Here is a tiny trained network, its code and every weight. The questions are about switching its units off for an input and a target symbol, where a switched-off unit gives its printed mean instead of its output.

import numpy as np


def w(rows, s, z=0):
    codes = np.array(rows[::2]) - 128.0
    scale = np.full(codes.shape[1], s)
    scale[-1] = z or s
    return codes * scale


def f(y):
    return np.maximum(y, 0)


def softmax(a):
    e = np.exp(a - a.max(-1, keepdims=True))
    return e / e.sum(-1, keepdims=True)


def log_softmax(a):
    a = a - a.max(-1, keepdims=True)
    return a - np.log(np.exp(a).sum(-1, keepdims=True))


def net(x, mask):
    ids = ['αβεηλξτφψω'.index(c) for c in x.split()]
    T = len(ids)
    res = E[ids] + P[:T]
    u = 0
    for l in range(2):
        q, k, v = (res @ M[l].T for M in (Q, K, V))
        z = softmax(np.where(np.tri(T) > 0, q @ k.T / 3**0.5, -1e9)) @ v
        res = res + np.where(mask[u], z, O[l][:, -1]) @ O[l][:, :-1]
        u += 1
        y = f(res @ A[l][:, :-1].T + A[l][:, -1])
        res = res + np.where(mask[u : u + 4], y, B[l][:, -1]) @ B[l][:, :-1]
        u += 4
    return log_softmax(res[-1] @ U[:, :-1].T + U[:, -1])


Q, K, V, O, A, B = {}, {}, {}, {}, {}, {}
E = w([
[77,169,116,172],'α',
[118,100,64,240],'β',
[123,103,76,153],'ε',
[178,116,10,232],'η',
[145,54,97,85],'λ',
[102,122,94,143],'ξ',
[153,81,61,161],'τ',
[83,118,181,1],'φ',
[99,113,120,147],'ψ',
[106,117,180,122],'ω',
],0.017)
P = w([
[208,194,203,103],'0',
[39,216,110,36],'1',
[142,96,192,121],'2',
[140,138,141,248],'3',
[43,210,99,33],'4',
[117,75,195,142],'5',
],0.012)
Q[0] = w([
[142,167,125,141],'0.h1',
[76,74,1,176],'0.h1',
[151,118,162,116],'0.h1',
],0.024)
K[0] = w([
[89,154,113,158],'0.h1',
[254,242,109,184],'0.h1',
[171,110,115,89],'0.h1',
],0.021)
V[0] = w([
[64,76,73,61],'0.h1',
[131,125,96,146],'0.h1',
[67,58,254,177],'0.h1',
],0.0033)
O[0] = w([
[60,36,49,161,1],'0.h1',
[131,127,140,148,164],'0.h1',
[112,6,197,42,71],'0.h1',
],0.0021,0.002)
A[0] = w([
[39,123,117,47,45],'0.n1',
[141,102,17,9,111],'0.n2',
[114,174,1,132,119],'0.n3',
[221,8,95,93,2],'0.n4',
],0.0096,0.0047)
B[0] = w([
[169,35,92,144,185],'0.n1',
[84,179,151,171,191],'0.n2',
[119,47,172,68,253],'0.n3',
[78,252,60,115,153],'0.n4',
],0.012,0.0066)
Q[1] = w([
[188,86,153,222],'1.h1',
[169,135,254,73],'1.h1',
[76,153,140,83],'1.h1',
],0.025)
K[1] = w([
[9,54,39,184],'1.h1',
[83,71,251,100],'1.h1',
[169,142,164,88],'1.h1',
],0.021)
V[1] = w([
[245,65,230,101],'1.h1',
[190,68,60,129],'1.h1',
[54,162,249,253],'1.h1',
],0.011)
O[1] = w([
[18,120,144,183,234],'1.h1',
[81,166,79,115,217],'1.h1',
[141,211,249,149,253],'1.h1',
],0.013,0.003)
A[1] = w([
[144,53,83,225,53],'1.n1',
[105,8,135,205,105],'1.n2',
[252,169,52,233,55],'1.n3',
[168,127,225,85,2],'1.n4',
],0.011,0.0071)
B[1] = w([
[61,68,149,166,189],'1.n1',
[211,195,90,136,254],'1.n2',
[62,213,111,159,196],'1.n3',
[83,28,1,109,171],'1.n4',
],0.013,0.0096)
U = w([
[141,148,131,84,248],'α',
[138,178,147,184,125],'β',
[143,148,98,76,211],'ε',
[54,163,65,97,3],'η',
[2,169,152,16,133],'λ',
[139,111,82,83,198],'ξ',
[142,211,63,64,139],'τ',
[179,109,63,216,10],'φ',
[206,116,89,103,230],'ψ',
[67,50,136,120,63],'ω',
],0.0083,0.0063)

Each question gives the input, a string of symbols that net reads in full, and the target symbol t.
The units are the heads (3 rows each of Q, K, V and O) and the neurons (one row each of A and B). Each row of codes is followed by its name. A weight is (code - 128) times the scale printed after its matrix; where a second scale follows, it is the last column's (O, A, B and U).
mask holds one flag per unit, layer by layer, with each layer's heads first. A switched-off unit (its flag False) gives its mean, the last column of its rows in O or B, instead of its output. The means were averaged over made-up inputs and are rounded, as every weight is.
A unit's drop is (log p(t) with every unit on - log p(t) with that unit switched off) / (log p(t) with every unit on - log p(t) with every unit switched off).
The circuit of an input: a set's keep is (log p(t) with only the set's units on - log p(t) with every unit switched off) / (log p(t) with every unit on - log p(t) with every unit switched off). Starting from all 10 units, units are removed one at a time, each time the one whose removal leaves the highest keep (on an exact tie, the one counted first), for as long as the keep stays at least 0.8.
units of the circuit, in order: the units of the circuit, biggest drop first
most important unit: the unit with the biggest drop
top k neurons: the k neurons with the biggest drops, biggest first
top k neurons in layer l: the k neurons of layer l with the biggest drops, biggest first
input β τ β ψ τ η, target η: units of the circuit, in order	[1.h1; 1.n3; 1.n1]
input φ φ τ, target τ: units of the circuit, in order	[0.n4; 1.h1; 0.n3; 1.n3]
input α λ ψ ξ ξ, target ω: units of the circuit, in order	[1.h1; 1.n4; 0.n1; 1.n2]
input β λ η λ, target τ: most important unit	0.n1
input β η τ, target τ: top 2 neurons	[0.n4; 1.n3]
input η ψ λ α, target τ: top 3 neurons	[1.n3; 0.n4; 0.n3]
input φ β λ β η, target φ: top 3 neurons	[0.n3; 1.n2; 1.n1]
input λ β λ τ η, target ψ: top 2 neurons in layer 0	[0.n3; 0.n4]
input η η β η τ, target η: top 2 neurons	[0.n2; 1.n2]
input λ β β η τ, target ψ: units of the circuit, in order	[1.h1; 0.n4; 0.n3; 0.n1]
input φ β ξ φ φ, target φ: units of the circuit, in order	[0.n1; 1.n2; 1.h1]
input ψ α λ, target λ: units of the circuit, in order	[0.n4; 1.h1]
input ω φ β φ, target β: units of the circuit, in order	[1.h1; 1.n2]
input φ ψ β η ξ, target φ: most important unit	1.n2
input β α α ψ η, target λ: units of the circuit, in order	[0.n3; 1.h1; 1.n2]
input β β ψ λ β, target λ: top 4 neurons	[1.n2; 0.n1; 0.n3; 0.n2]
input α α β τ ω, target ω: top 2 neurons	[1.n4; 1.n2]
input α η λ η τ, target ω: units of the circuit, in order	[0.n3; 1.h1; 1.n4; 1.n2]
input ω β τ φ φ, target β: top 3 neurons	[0.n1; 0.n2; 1.n2]
input η η ε φ α, target η: most important unit	1.h1
input ξ λ ε λ, target τ: units of the circuit, in order	[0.n3; 1.h1; 0.n4; 1.n3]
input β α ω β η, target λ: top 2 neurons	[0.n3; 0.n2]
input λ α ψ, target ψ: units of the circuit, in order	[0.n3; 1.h1]
input η η β τ, target β: top 2 neurons in layer 0	[0.n3; 0.n2]
input η ξ ψ β λ, target η: top 2 neurons in layer 1	[1.n2; 1.n1]
input λ φ τ λ α, target ψ: top 3 neurons	[0.n4; 0.n1; 0.n3]
input η β η τ ψ, target η: units of the circuit, in order	[1.h1; 0.n2]
input η λ ξ β φ, target η: most important unit	0.n1
